Below is a small trained network, with its code and all its weights. Each question gives an input and a class and asks what happens when units are switched off, that is, made to give their printed mean instead of their output.

import numpy as np


def w(rows, s, z=0):
    codes = np.array(rows[::2]) - 128.0
    scale = np.full(codes.shape[1], s)
    scale[-1] = z or s
    return codes * scale


def f(y):
    return np.maximum(y, 0)


def log_softmax(a):
    a = a - a.max(-1, keepdims=True)
    return a - np.log(np.exp(a).sum(-1, keepdims=True))


def net(x, mask):
    res = np.array(x, float).reshape(1, 4) / 4 @ E
    y = f(res @ A[0][:, :-1].T + A[0][:, -1])
    res = res + np.where(mask, y, B[0][:, -1]) @ B[0][:, :-1]
    return log_softmax(res[-1] @ U[:, :-1].T + U[:, -1])


A, B = {}, {}
E = w([
[126,128,127],'x0',
[255,92,120],'x1',
[105,67,213],'x2',
[111,66,64],'x3',
],0.0084)
A[0] = w([
[106,44,63,102],'neuron 0',
[103,90,84,147],'neuron 1',
[109,85,87,99],'neuron 2',
[70,164,143,90],'neuron 3',
[136,149,88,112],'neuron 4',
[126,177,179,170],'neuron 5',
[134,142,188,132],'neuron 6',
[192,107,95,96],'neuron 7',
[112,32,254,21],'neuron 8',
[165,94,137,101],'neuron 9',
[168,168,66,149],'neuron 10',
[111,56,46,130],'neuron 11',
[113,35,76,131],'neuron 12',
[134,98,243,18],'neuron 13',
[106,77,185,26],'neuron 14',
[78,146,134,154],'neuron 15',
[66,48,202,47],'neuron 16',
[139,182,64,35],'neuron 17',
[188,91,133,87],'neuron 18',
[209,141,140,125],'neuron 19',
[102,81,86,143],'neuron 20',
[210,191,133,160],'neuron 21',
[80,111,158,111],'neuron 22',
[167,95,125,160],'neuron 23',
[143,79,213,44],'neuron 24',
[145,161,108,122],'neuron 25',
[127,174,185,88],'neuron 26',
[116,50,161,102],'neuron 27',
[117,66,133,27],'neuron 28',
[147,212,35,41],'neuron 29',
[108,48,181,68],'neuron 30',
[138,157,148,47],'neuron 31',
[126,214,76,147],'neuron 32',
[117,92,148,82],'neuron 33',
[43,161,121,113],'neuron 34',
[161,104,143,95],'neuron 35',
[146,141,164,158],'neuron 36',
[163,170,163,163],'neuron 37',
[84,156,138,130],'neuron 38',
[137,214,157,203],'neuron 39',
[123,118,80,3],'neuron 40',
[122,76,167,36],'neuron 41',
[204,49,165,86],'neuron 42',
[27,160,113,83],'neuron 43',
[137,151,169,88],'neuron 44',
],0.014,0.0042)
B[0] = w([
[196,170,192,205],'neuron 0',
[195,109,187,183],'neuron 1',
[197,172,185,168],'neuron 2',
[152,63,110,197],'neuron 3',
[101,221,73,173],'neuron 4',
[182,90,172,203],'neuron 5',
[180,118,126,184],'neuron 6',
[54,77,101,215],'neuron 7',
[138,221,66,255],'neuron 8',
[95,86,100,178],'neuron 9',
[139,130,72,231],'neuron 10',
[184,124,192,219],'neuron 11',
[177,113,227,212],'neuron 12',
[150,154,94,211],'neuron 13',
[156,190,75,178],'neuron 14',
[131,63,131,198],'neuron 15',
[140,162,42,225],'neuron 16',
[135,189,38,191],'neuron 17',
[90,76,104,203],'neuron 18',
[107,41,113,229],'neuron 19',
[199,102,195,185],'neuron 20',
[149,89,131,249],'neuron 21',
[117,105,77,185],'neuron 22',
[71,49,107,201],'neuron 23',
[154,168,65,200],'neuron 24',
[141,156,113,170],'neuron 25',
[177,103,160,180],'neuron 26',
[138,153,112,195],'neuron 27',
[154,185,152,152],'neuron 28',
[149,200,49,237],'neuron 29',
[168,189,67,202],'neuron 30',
[156,123,151,138],'neuron 31',
[164,178,91,233],'neuron 32',
[124,207,108,154],'neuron 33',
[147,2,88,228],'neuron 34',
[134,67,94,167],'neuron 35',
[150,93,156,174],'neuron 36',
[170,88,202,196],'neuron 37',
[142,59,135,189],'neuron 38',
[171,141,206,228],'neuron 39',
[136,166,144,143],'neuron 40',
[113,206,63,165],'neuron 41',
[107,69,61,239],'neuron 42',
[146,14,39,236],'neuron 43',
[190,153,148,158],'neuron 44',
],0.0067)
U = w([
[139,67,91,78],'0',
[143,157,76,94],'1',
[212,113,196,38],'2',
[148,107,119,255],'3',
[108,103,189,172],'4',
[52,183,131,1],'5',
[6,202,162,1],'6',
[106,162,210,1],'7',
],0.013,0.0043)

Each question gives the input, the list of numbers given to net, and the class t.
The units are the neurons (one row each of A and B). Each row of codes is followed by its name. A weight is (code - 128) times the scale printed after its matrix; where a second scale follows, it is the last column's (A, B and U).
mask holds one flag per neuron, in row order. A switched-off neuron (its flag False) gives its mean, the last column of its row in B, instead of its output. The means were averaged over made-up inputs and are rounded, as every weight is.
A unit's drop is (log p(t) with every unit on - log p(t) with that unit switched off) / (log p(t) with every unit on - log p(t) with every unit switched off).
The circuit of an input: a set's keep is (log p(t) with only the set's units on - log p(t) with every unit switched off) / (log p(t) with every unit on - log p(t) with every unit switched off). Starting from the 12 units with the biggest drops (on a tie, the unit counted first), units are removed one at a time, each time the one whose removal leaves the highest keep (on an exact tie, the one counted first), for as long as the keep stays at least 0.8.
circuit, biggest first: the units of the circuit, biggest drop first
unit that matters most: the unit with the biggest drop
k most important neurons: the k neurons with the biggest drops, biggest first
drop of u: that unit's drop, to one decimal
input [-7,-7,-2,-2], class 0: circuit, biggest first	[neuron 43; neuron 34]
input [-5,-7,-1,-8], class 2: unit that matters most	neuron 39
input [7,4,4,8], class 2: circuit, biggest first	[neuron 12; neuron 0]
input [5,3,-4,-6], class 2: circuit, biggest first	[neuron 39; neuron 37]
input [-4,-5,6,-4], class 1: circuit, biggest first	[neuron 8; neuron 16]
input [1,7,6,-4], class 0: 2 most important neurons	[neuron 42; neuron 19]
input [1,2,7,-7], class 1: circuit, biggest first	[neuron 8; neuron 24]
input [-1,-8,5,-8], class 0: 2 most important neurons	[neuron 43; neuron 34]
input [-5,7,-2,8], class 2: 2 most important neurons	[neuron 12; neuron 0]
input [-3,1,-5,-6], class 2: 2 most important neurons	[neuron 39; neuron 37]
input [2,6,8,-3], class 1: drop of neuron 8	0.3
input [3,6,0,-6], class 0: drop of neuron 44	-0.1
input [-3,-4,7,-7], class 1: 2 most important neurons	[neuron 8; neuron 16]
input [1,7,3,-4], class 0: most important neuron	[neuron 42]
input [3,-6,5,-6], class 0: drop of neuron 22	0.2
